Below are the code and all the weights of a small trained network. Each question names an input and a target symbol and asks about switching units off, where a switched-off unit gives its printed mean instead of its output.

import numpy as np


def w(rows, s, z=0):
    codes = np.array(rows[::2]) - 128.0
    scale = np.full(codes.shape[1], s)
    scale[-1] = z or s
    return codes * scale


def f(y):
    return np.maximum(y, 0)


def softmax(a):
    e = np.exp(a - a.max(-1, keepdims=True))
    return e / e.sum(-1, keepdims=True)


def log_softmax(a):
    a = a - a.max(-1, keepdims=True)
    return a - np.log(np.exp(a).sum(-1, keepdims=True))


def net(x, mask):
    ids = ['ΘΞΨαβγδεμτφω'.index(c) for c in x.split()]
    T = len(ids)
    res = E[ids] + P[:T]
    r = res
    for j in range(3):
        rows = slice(4 * j, 4 * j + 4)
        q, k, v = (r @ M[0][rows].T for M in (Q, K, V))
        z = softmax(np.where(np.tri(T) > 0, q @ k.T / 4**0.5, -1e9)) @ v
        o = O[0][rows]
        res = res + np.where(mask[j], z, o[:, -1]) @ o[:, :-1]
    y = f(res @ A[0][:, :-1].T + A[0][:, -1])
    res = res + np.where(mask[3:27], y, B[0][:, -1]) @ B[0][:, :-1]
    return log_softmax(res[-1] @ U[:, :-1].T + U[:, -1])


Q, K, V, O, A, B = {}, {}, {}, {}, {}, {}
E = w([
[24,102,173],'Θ',
[212,188,57],'Ξ',
[29,147,117],'Ψ',
[89,53,88],'α',
[154,126,188],'β',
[154,162,254],'γ',
[140,125,24],'δ',
[186,77,80],'ε',
[191,89,214],'μ',
[216,93,123],'τ',
[147,196,175],'φ',
[105,225,149],'ω',
],0.012)
P = w([
[239,251,33],'0',
[209,197,65],'1',
[172,149,97],'2',
[146,110,122],'3',
[118,83,144],'4',
[92,50,162],'5',
[60,21,189],'6',
[53,6,195],'7',
],0.0033)
Q[0] = w([
[139,107,146],'H0',
[114,134,135],'H0',
[128,118,134],'H0',
[109,147,119],'H0',
[159,133,163],'H1',
[166,127,133],'H1',
[96,127,117],'H1',
[143,129,139],'H1',
[37,124,122],'H2',
[202,102,245],'H2',
[103,93,101],'H2',
[157,4,72],'H2',
],0.041)
K[0] = w([
[144,139,135],'H0',
[119,139,110],'H0',
[141,133,125],'H0',
[112,126,108],'H0',
[66,109,133],'H1',
[121,95,134],'H1',
[149,154,123],'H1',
[110,117,130],'H1',
[13,98,119],'H2',
[241,100,253],'H2',
[101,86,85],'H2',
[187,7,22],'H2',
],0.033)
V[0] = w([
[128,120,150],'H0',
[164,153,110],'H0',
[88,225,149],'H0',
[160,195,114],'H0',
[157,110,98],'H1',
[133,181,173],'H1',
[142,210,189],'H1',
[132,123,115],'H1',
[109,100,145],'H2',
[175,194,93],'H2',
[108,108,140],'H2',
[45,3,196],'H2',
],0.0049)
O[0] = w([
[123,89,110,116],'H0',
[145,189,96,183],'H0',
[28,208,95,123],'H0',
[115,231,78,196],'H0',
[136,73,151,155],'H1',
[130,199,191,135],'H1',
[140,239,252,147],'H1',
[135,112,120,134],'H1',
[154,155,111,99],'H2',
[63,66,170,197],'H2',
[149,141,114,102],'H2',
[243,243,51,3],'H2',
],0.0041,0.0029)
A[0] = w([
[132,135,129,76],'N0',
[119,108,201,37],'N1',
[94,86,134,4],'N2',
[126,129,124,84],'N3',
[185,206,107,140],'N4',
[131,179,132,60],'N5',
[123,146,189,7],'N6',
[134,156,178,3],'N7',
[214,218,63,48],'N8',
[143,168,171,94],'N9',
[92,120,111,73],'N10',
[78,126,209,70],'N11',
[213,198,46,106],'N12',
[57,151,97,22],'N13',
[142,233,45,143],'N14',
[115,112,91,32],'N15',
[178,202,99,84],'N16',
[127,59,135,71],'N17',
[237,190,109,21],'N18',
[47,139,157,85],'N19',
[193,156,26,14],'N20',
[89,76,124,61],'N21',
[54,111,166,18],'N22',
[116,247,51,25],'N23',
],0.014,0.0059)
B[0] = w([
[132,140,135,128],'N0',
[127,96,83,155],'N1',
[162,134,154,128],'N2',
[119,135,148,128],'N3',
[161,151,189,229],'N4',
[103,147,148,142],'N5',
[185,126,71,145],'N6',
[198,141,97,142],'N7',
[190,217,110,170],'N8',
[81,94,174,189],'N9',
[156,125,135,133],'N10',
[154,187,146,176],'N11',
[168,131,27,235],'N12',
[186,79,121,145],'N13',
[75,171,178,255],'N14',
[172,157,152,131],'N15',
[136,163,69,162],'N16',
[103,155,81,157],'N17',
[136,3,197,173],'N18',
[94,58,76,172],'N19',
[17,97,137,180],'N20',
[157,112,182,132],'N21',
[184,170,158,133],'N22',
[106,37,107,177],'N23',
],0.041,0.0031)
U = w([
[191,224,96,239],'Θ',
[162,39,201,135],'Ξ',
[103,109,134,146],'Ψ',
[82,20,130,25],'α',
[255,40,82,184],'β',
[247,141,180,72],'γ',
[151,108,151,2],'δ',
[169,77,26,134],'ε',
[112,190,221,159],'μ',
[48,150,96,124],'τ',
[149,130,184,203],'φ',
[49,119,210,25],'ω',
],0.0058,0.0053)

Each question gives the input, a string of symbols that net reads in full, and the target symbol t.
The units are the heads (4 rows each of Q, K, V and O) and the neurons (one row each of A and B). Each row of codes is followed by its name. A weight is (code - 128) times the scale printed after its matrix; where a second scale follows, it is the last column's (O, A, B and U).
mask holds one flag per unit, heads first, then neurons. A switched-off unit (its flag False) gives its mean, the last column of its rows in O or B, instead of its output. The means were averaged over made-up inputs and are rounded, as every weight is.
A unit's drop is (log p(t) with every unit on - log p(t) with that unit switched off) / (log p(t) with every unit on - log p(t) with every unit switched off).
The circuit of an input: a set's keep is (log p(t) with only the set's units on - log p(t) with every unit switched off) / (log p(t) with every unit on - log p(t) with every unit switched off). Starting from the 12 units with the biggest drops (on a tie, the unit counted first), units are removed one at a time, each time the one whose removal leaves the highest keep (on an exact tie, the one counted first), for as long as the keep stays at least 0.8.
units of the circuit, in order: the units of the circuit, biggest drop first
most important unit: the unit with the biggest drop
k most important neurons: the k neurons with the biggest drops, biggest first
heads that matter: for each layer, one digit per head in row order, 1 if its drop is at least 0.15 and else 0, layers parted by /
drop when u is switched off: that unit's drop, to one decimal
input Ξ δ Ξ ω Ξ Ξ τ, target β: units of the circuit, in order : [N14; N20]
input α γ Ξ Ξ τ, target ε: units of the circuit, in order : [H1; H2; N12; N4]
input Ξ μ Ψ, target α: heads that matter : 001
input φ Ξ τ μ ε τ Ξ ω, target ω: most important unit : H2
input Ξ μ φ ε, target ε: units of the circuit, in order : [N12; H2; N14; N20]
input α Ψ Ψ α α τ, target ε: heads that matter : 011
input Ξ γ ω τ δ, target τ: heads that matter : 000
input δ Θ Ξ, target Θ: 2 most important neurons : [N12; N8]
input γ μ τ, target β: heads that matter : 000
input Ξ τ ω, target ω: 2 most important neurons : [N14; N23]
input μ δ Ξ μ μ Ξ γ, target γ: 4 most important neurons : [N11; N7; N6; N4]
input γ ε φ Ξ τ τ δ, target τ: heads that matter : 001
input Ψ Ξ φ, target μ: drop when N4 is switched off : 0.2
input Ξ Ξ φ β Ξ Ψ, target α: units of the circuit, in order : [N19]
input β μ Ξ μ ε γ γ, target γ: drop when H1 is switched off : 0.2
input Ψ φ γ Ξ Ξ, target Θ: drop when N8 is switched off : 0.2
input Ψ φ τ μ, target Ξ: drop when N14 is switched off : 0.1
